Below is a small trained network, with its code and all its weights. Each question gives an input and a class and asks what happens when units are switched off, that is, made to give their printed mean instead of their output.

import numpy as np


def w(rows, s, z=0):
    codes = np.array(rows[::2]) - 128.0
    scale = np.full(codes.shape[1], s)
    scale[-1] = z or s
    return codes * scale


def norm(h):
    return h / np.sqrt((h * h).mean(-1, keepdims=True) + 1e-5)


def f(y):
    return y / 2 * (1 + np.tanh(0.7978845608 * (y + 0.044715 * y**3)))


def log_softmax(a):
    a = a - a.max(-1, keepdims=True)
    return a - np.log(np.exp(a).sum(-1, keepdims=True))


def net(x, mask):
    res = np.array(x, float).reshape(1, 5) / 4 @ E
    u = 0
    for l in range(2):
        y = f(norm(res) @ A[l][:, :-1].T + A[l][:, -1])
        res = res + np.where(mask[u : u + 3], y, B[l][:, -1]) @ B[l][:, :-1]
        u += 3
    return log_softmax(norm(res)[-1] @ U[:, :-1].T + U[:, -1])


A, B = {}, {}
E = w([
[117,60,73,97,194,103,59,130,68,156,69,134],'x0',
[107,108,82,108,102,162,72,138,141,163,150,151],'x1',
[86,3,89,45,120,83,150,135,88,128,190,181],'x2',
[169,130,165,136,105,119,229,180,42,192,90,155],'x3',
[46,130,182,65,98,129,97,105,86,152,100,95],'x4',
],0.0026)
A[0] = w([
[177,101,141,113,97,127,147,146,20,165,91,152,17],'L0N0',
[95,183,121,145,150,144,133,104,190,106,120,90,51],'L0N1',
[32,102,206,47,3,123,161,92,104,96,191,148,3],'L0N2',
],0.0034,0.0013)
B[0] = w([
[123,156,202,183,203,107,84,119,89,136,39,153,206],'L0N0',
[180,145,133,111,137,81,145,4,32,133,109,63,149],'L0N1',
[78,190,183,18,75,124,225,193,148,108,164,50,255],'L0N2',
],0.004,0.0017)
A[1] = w([
[122,157,170,136,111,139,154,220,6,233,14,155,20],'L1N0',
[168,28,115,144,213,57,212,180,72,66,136,200,31],'L1N1',
[242,210,126,253,55,170,222,170,229,130,195,183,5],'L1N2',
],0.0031,0.0018)
B[1] = w([
[90,47,180,150,175,153,145,20,117,197,108,210,250],'L1N0',
[143,206,100,164,160,80,159,220,132,88,82,87,211],'L1N1',
[253,66,74,137,46,220,141,87,25,144,189,135,241],'L1N2',
],0.0058,0.0024)
U = w([
[138,238,165,182,143,139,64,55,183,86,98,37,36],'0',
[254,116,100,169,56,206,169,84,71,129,190,126,175],'1',
[162,144,82,152,176,43,176,228,113,87,104,130,2],'2',
[58,149,189,22,59,117,208,158,141,123,200,78,252],'3',
[93,85,204,152,183,133,159,101,76,240,50,204,224],'4',
[72,58,45,74,132,122,25,143,178,119,163,155,37],'5',
],0.0086,0.00094)

Each question gives the input, the list of numbers given to net, and the class t.
The units are the neurons (one row each of A and B). Each row of codes is followed by its name. A weight is (code - 128) times the scale printed after its matrix; where a second scale follows, it is the last column's (A, B and U).
mask holds one flag per neuron, layer by layer. A switched-off neuron (its flag False) gives its mean, the last column of its row in B, instead of its output. The means were averaged over made-up inputs and are rounded, as every weight is.
A unit's drop is (log p(t) with every unit on - log p(t) with that unit switched off) / (log p(t) with every unit on - log p(t) with every unit switched off).
k most important neurons: the k neurons with the biggest drops, biggest first
drop when u is switched off: that unit's drop, to one decimal
input [-1,-5,3,-1,-2], class 2: most important neuron => L1N1
input [-7,-5,-4,-5,8], class 3: 3 most important neurons => L0N2; L0N0; L1N1
input [7,5,3,-2,-8], class 2: 3 most important neurons => L1N1; L1N0; L1N2
input [-3,-3,-2,-4,6], class 3: 3 most important neurons => L0N2; L0N0; L1N1
input [5,-8,6,-4,2], class 2: 2 most important neurons => L1N1; L1N0
input [1,1,0,4,-4], class 4: 2 most important neurons => L0N0; L1N0
input [1,1,3,5,-6], class 2: 2 most important neurons => L1N1; L0N2
input [4,-3,6,6,-7], class 2: drop when L1N1 is switched off => 2.5
input [-4,7,8,-6,2], class 3: drop when L0N2 is switched off => 0.7
input [0,1,-1,3,-1], class 4: drop when L0N0 is switched off => 0.5
